Below is a small trained network, with its code and all its weights. Each question gives an input and a class and asks what happens when units are switched off, that is, made to give their printed mean instead of their output.

import numpy as np


def w(rows, s, z=0):
    codes = np.array(rows[::2]) - 128.0
    scale = np.full(codes.shape[1], s)
    scale[-1] = z or s
    return codes * scale


def f(y):
    return np.maximum(y, 0)


def log_softmax(a):
    a = a - a.max(-1, keepdims=True)
    return a - np.log(np.exp(a).sum(-1, keepdims=True))


def net(x, mask):
    res = np.array(x, float).reshape(1, 7) / 4 @ E
    y = f(res @ A[0][:, :-1].T + A[0][:, -1])
    res = res + np.where(mask, y, B[0][:, -1]) @ B[0][:, :-1]
    return log_softmax(res[-1] @ U[:, :-1].T + U[:, -1])


A, B = {}, {}
E = w([
[129,129,128],'x0',
[31,129,160],'x1',
[106,247,61],'x2',
[127,127,128],'x3',
[69,44,32],'x4',
[129,126,129],'x5',
[129,129,128],'x6',
],0.014)
A[0] = w([
[138,64,171,255],'n0',
[76,213,122,85],'n1',
[130,66,49,118],'n2',
[127,59,165,190],'n3',
[142,162,90,115],'n4',
[9,123,23,121],'n5',
],0.015,0.0067)
B[0] = w([
[64,100,229,226],'n0',
[30,150,58,211],'n1',
[56,95,56,208],'n2',
[70,129,166,211],'n3',
[237,125,87,172],'n4',
[191,10,113,252],'n5',
],0.012,0.016)
U = w([
[201,52,250,180],'0',
[171,241,52,141],'1',
[23,82,118,149],'2',
[211,93,73,124],'3',
[62,166,218,152],'4',
[2,165,59,177],'5',
[69,47,164,2],'6',
[120,70,90,94],'7',
],0.013,0.0091)

Each question gives the input, the list of numbers given to net, and the class t.
The units are the neurons (one row each of A and B). Each row of codes is followed by its name. A weight is (code - 128) times the scale printed after its matrix; where a second scale follows, it is the last column's (A, B and U).
mask holds one flag per neuron, in row order. A switched-off neuron (its flag False) gives its mean, the last column of its row in B, instead of its output. The means were averaged over made-up inputs and are rounded, as every weight is.
A unit's drop is (log p(t) with every unit on - log p(t) with that unit switched off) / (log p(t) with every unit on - log p(t) with every unit switched off).
The circuit of an input: a set's keep is (log p(t) with only the set's units on - log p(t) with every unit switched off) / (log p(t) with every unit on - log p(t) with every unit switched off). Starting from all 6 units, units are removed one at a time, each time the one whose removal leaves the highest keep (on an exact tie, the one counted first), for as long as the keep stays at least 0.8.
circuit, biggest first: the units of the circuit, biggest drop first
unit that matters most: the unit with the biggest drop
top k neurons: the k neurons with the biggest drops, biggest first
drop when u is switched off: that unit's drop, to one decimal
input [-8,7,7,-1,3,-4,3], class 7: top 2 neurons -> (n5, n1)
input [-7,-7,2,0,-5,4,4], class 1: top 2 neurons -> (n5, n0)
input [4,6,0,-6,-4,1,8], class 4: unit that matters most -> n2
input [3,6,-4,-6,0,-3,0], class 4: circuit, biggest first -> (n5, n2, n0)
input [-3,-2,2,8,6,3,8], class 3: circuit, biggest first -> (n5, n0)
input [7,2,7,1,1,5,-8], class 7: top 3 neurons -> (n5, n1, n4)
input [-7,-6,1,0,4,3,-5], class 3: top 4 neurons -> (n1, n0, n3, n4)
input [-4,8,-2,3,1,-3,-3], class 6: circuit, biggest first -> (n5, n1)
input [7,-1,2,-5,7,-6,-1], class 3: top 4 neurons -> (n5, n0, n1, n3)
input [-6,0,1,-5,-3,2,4], class 1: circuit, biggest first -> (n0, n5, n2)
input [-2,8,1,4,2,-5,1], class 7: circuit, biggest first -> (n5, n0)
input [4,2,-7,3,0,7,-6], class 4: top 3 neurons -> (n5, n3, n0)
input [8,-3,7,-2,2,-7,6], class 3: top 2 neurons -> (n5, n4)
input [-7,3,-7,-4,-5,2,-6], class 4: circuit, biggest first -> (n5)
input [-8,7,-4,0,2,6,1], class 6: circuit, biggest first -> (n1, n0)
input [7,2,-5,1,-6,-6,3], class 4: top 3 neurons -> (n5, n4, n3)
input [7,-6,2,8,-1,5,-8], class 1: circuit, biggest first -> (n5, n0)
input [0,-4,-8,2,4,-4,-3], class 2: top 3 neurons -> (n2, n5, n3)
input [-2,2,4,5,8,-8,-6], class 7: top 2 neurons -> (n5, n2)
input [0,1,-1,3,-2,2,-5], class 4: top 3 neurons -> (n5, n4, n2)
input [-5,4,-3,4,8,3,2], class 6: top 3 neurons -> (n5, n1, n0)
input [6,6,-6,-5,4,-8,-8], class 6: top 2 neurons -> (n1, n5)
input [-7,6,3,5,-6,0,6], class 5: circuit, biggest first -> (n1)
input [-7,7,8,-3,6,-1,-4], class 7: drop when n1 is switched off -> 0.2
input [-1,-7,6,2,-2,1,-5], class 1: drop when n5 is switched off -> 0.4
input [8,3,-5,-2,-1,-5,-7], class 4: drop when n3 is switched off -> 0.1
